Below is a small trained network, with its code and all its weights. Each question gives an input and a target symbol and asks what happens when units are switched off, that is, made to give their printed mean instead of their output.

import numpy as np


def w(rows, s, z=0):
    codes = np.array(rows[::2]) - 128.0
    scale = np.full(codes.shape[1], s)
    scale[-1] = z or s
    return codes * scale


def f(y):
    return y / 2 * (1 + np.tanh(0.7978845608 * (y + 0.044715 * y**3)))


def softmax(a):
    e = np.exp(a - a.max(-1, keepdims=True))
    return e / e.sum(-1, keepdims=True)


def log_softmax(a):
    a = a - a.max(-1, keepdims=True)
    return a - np.log(np.exp(a).sum(-1, keepdims=True))


def net(x, mask):
    ids = ['Ψαβγζθ'.index(c) for c in x.split()]
    T = len(ids)
    res = E[ids] + P[:T]
    u = 0
    for l in range(3):
        q, k, v = (res @ M[l].T for M in (Q, K, V))
        z = softmax(np.where(np.tri(T) > 0, q @ k.T / 3**0.5, -1e9)) @ v
        res = res + np.where(mask[u], z, O[l][:, -1]) @ O[l][:, :-1]
        u += 1
        y = f(res @ A[l][:, :-1].T + A[l][:, -1])
        res = res + np.where(mask[u : u + 8], y, B[l][:, -1]) @ B[l][:, :-1]
        u += 8
    return log_softmax(res[-1] @ U[:, :-1].T + U[:, -1])


Q, K, V, O, A, B = {}, {}, {}, {}, {}, {}
E = w([
[177,189,140],'Ψ',
[20,93,15],'α',
[197,142,3],'β',
[161,23,151],'γ',
[11,188,152],'ζ',
[182,158,162],'θ',
],0.015)
P = w([
[40,31,1],'0',
[76,62,63],'1',
[116,75,117],'2',
[146,86,148],'3',
[155,102,168],'4',
[173,117,179],'5',
[176,137,186],'6',
[191,149,193],'7',
[190,170,194],'8',
[192,185,201],'9',
[195,201,203],'10',
[199,213,207],'11',
],0.0049)
Q[0] = w([
[89,110,2],'L0H0',
[160,202,94],'L0H0',
[194,46,131],'L0H0',
],0.0092)
K[0] = w([
[98,120,2],'L0H0',
[117,232,99],'L0H0',
[176,121,125],'L0H0',
],0.012)
V[0] = w([
[2,98,105],'L0H0',
[190,120,48],'L0H0',
[209,79,228],'L0H0',
],0.0056)
O[0] = w([
[198,146,156,222],'L0H0',
[51,180,2,131],'L0H0',
[88,142,148,2],'L0H0',
],0.0079,0.0041)
A[0] = w([
[11,158,152,254],'L0N0',
[50,13,99,161],'L0N1',
[144,173,18,148],'L0N2',
[246,2,164,123],'L0N3',
[101,64,62,127],'L0N4',
[194,137,73,105],'L0N5',
[129,174,86,201],'L0N6',
[174,155,239,80],'L0N7',
],0.011,0.0067)
B[0] = w([
[129,28,167,241],'L0N0',
[145,24,25,169],'L0N1',
[182,126,226,254],'L0N2',
[254,240,13,160],'L0N3',
[241,104,128,183],'L0N4',
[164,144,190,187],'L0N5',
[113,100,164,217],'L0N6',
[251,154,212,194],'L0N7',
],0.0071,0.0078)
Q[1] = w([
[113,3,245],'L1H0',
[38,164,26],'L1H0',
[107,235,159],'L1H0',
],0.0049)
K[1] = w([
[168,90,255],'L1H0',
[152,223,77],'L1H0',
[22,160,109],'L1H0',
],0.0061)
V[1] = w([
[3,108,170],'L1H0',
[222,214,155],'L1H0',
[145,148,3],'L1H0',
],0.0045)
O[1] = w([
[199,2,32,33],'L1H0',
[243,89,118,161],'L1H0',
[53,133,212,4],'L1H0',
],0.0057,0.0036)
A[1] = w([
[134,237,159,67],'L1N0',
[144,147,68,67],'L1N1',
[159,184,158,146],'L1N2',
[130,106,19,47],'L1N3',
[134,170,141,151],'L1N4',
[4,121,143,255],'L1N5',
[133,132,171,115],'L1N6',
[105,145,99,46],'L1N7',
],0.015,0.0041)
B[1] = w([
[125,121,49,198],'L1N0',
[228,138,157,135],'L1N1',
[100,80,113,248],'L1N2',
[1,200,205,149],'L1N3',
[63,77,85,167],'L1N4',
[12,33,82,155],'L1N5',
[90,173,127,185],'L1N6',
[113,133,28,119],'L1N7',
],0.0086,0.011)
Q[2] = w([
[188,236,32],'L2H0',
[78,67,59],'L2H0',
[2,139,157],'L2H0',
],0.0047)
K[2] = w([
[212,109,200],'L2H0',
[142,189,134],'L2H0',
[188,68,3],'L2H0',
],0.006)
V[2] = w([
[149,138,182],'L2H0',
[46,188,254],'L2H0',
[114,206,32],'L2H0',
],0.0086)
O[2] = w([
[71,135,149,120],'L2H0',
[63,168,232,145],'L2H0',
[226,98,2,2],'L2H0',
],0.0033,0.0085)
A[2] = w([
[121,130,154,201],'L2N0',
[99,120,150,66],'L2N1',
[100,145,161,103],'L2N2',
[116,125,169,179],'L2N3',
[67,79,106,144],'L2N4',
[134,250,162,2],'L2N5',
[79,105,72,82],'L2N6',
[168,124,171,103],'L2N7',
],0.02,0.0059)
B[2] = w([
[89,190,155,218],'L2N0',
[234,131,71,184],'L2N1',
[229,50,124,188],'L2N2',
[129,178,160,253],'L2N3',
[47,89,80,255],'L2N4',
[41,140,2,155],'L2N5',
[248,228,49,184],'L2N6',
[118,149,34,240],'L2N7',
],0.0081,0.0078)
U = w([
[104,62,80,24],'Ψ',
[43,1,195,191],'α',
[139,224,225,253],'β',
[90,220,104,36],'γ',
[129,117,126,80],'ζ',
[242,52,108,49],'θ',
],0.008,0.0051)

Each question gives the input, a string of symbols that net reads in full, and the target symbol t.
The units are the heads (3 rows each of Q, K, V and O) and the neurons (one row each of A and B). Each row of codes is followed by its name. A weight is (code - 128) times the scale printed after its matrix; where a second scale follows, it is the last column's (O, A, B and U).
mask holds one flag per unit, layer by layer, with each layer's heads first. A switched-off unit (its flag False) gives its mean, the last column of its rows in O or B, instead of its output. The means were averaged over made-up inputs and are rounded, as every weight is.
A unit's drop is (log p(t) with every unit on - log p(t) with that unit switched off) / (log p(t) with every unit on - log p(t) with every unit switched off).
The circuit of an input: a set's keep is (log p(t) with only the set's units on - log p(t) with every unit switched off) / (log p(t) with every unit on - log p(t) with every unit switched off). Starting from the 12 units with the biggest drops (on a tie, the unit counted first), units are removed one at a time, each time the one whose removal leaves the highest keep (on an exact tie, the one counted first), for as long as the keep stays at least 0.8.
units of the circuit, in order: the units of the circuit, biggest drop first
unit that matters most: the unit with the biggest drop
top k neurons: the k neurons with the biggest drops, biggest first
k most important neurons of layer l: the k neurons of layer l with the biggest drops, biggest first
input ζ Ψ γ Ψ γ ζ, target α: 2 most important neurons of layer 0 : [L0N2; L0N4]
input Ψ α β α, target θ: unit that matters most : L0H0
input ζ ζ β ζ, target β: units of the circuit, in order : [L0H0; L2N4; L1N5]
input β β ζ α β β α β, target α: 2 most important neurons of layer 2 : [L2N6; L2N1]
input β ζ ζ ζ ζ γ γ, target γ: units of the circuit, in order : [L0N3; L0N2; L1N3]
input ζ β α β α β ζ Ψ θ α, target θ: units of the circuit, in order : [L0H0; L0N4]
input γ γ θ, target Ψ: 2 most important neurons of layer 0 : [L0N2; L0N4]
input ζ ζ β ζ θ β β θ ζ β ζ α, target α: 3 most important neurons of layer 0 : [L0N1; L0N7; L0N0]
input γ ζ β ζ ζ β, target β: units of the circuit, in order : [L1N0; L2N2; L0N5]
input β θ θ Ψ, target α: units of the circuit, in order : [L0H0; L2N6]
input γ β ζ ζ γ ζ ζ Ψ, target θ: units of the circuit, in order : [L0N3; L1H0; L0H0]
input α α Ψ Ψ ζ β θ α ζ, target α: top 2 neurons : [L0N2; L0N0]
input θ β β ζ, target Ψ: 2 most important neurons of layer 0 : [L0N7; L0N4]
input α ζ Ψ ζ Ψ α, target β: 3 most important neurons of layer 1 : [L1N0; L1N2; L1N4]
input γ α Ψ, target Ψ: top 2 neurons : [L2N4; L0N4]
input γ β Ψ, target Ψ: 4 most important neurons of layer 0 : [L0N4; L0N7; L0N0; L0N1]
input β β Ψ γ ζ ζ ζ ζ ζ Ψ ζ γ, target β: 2 most important neurons of layer 0 : [L0N0; L0N1]
input Ψ ζ ζ ζ Ψ, target θ: 2 most important neurons of layer 1 : [L1N3; L1N1]
input ζ β ζ α α ζ Ψ ζ γ β, target β: top 4 neurons : [L0N3; L2N4; L1N5; L2N2]
input α ζ ζ ζ, target β: 2 most important neurons of layer 0 : [L0N7; L0N0]
input γ α β θ, target γ: top 3 neurons : [L2N6; L1N0; L0N4]
input α β α ζ Ψ ζ γ α, target β: 2 most important neurons of layer 0 : [L0N3; L0N0]
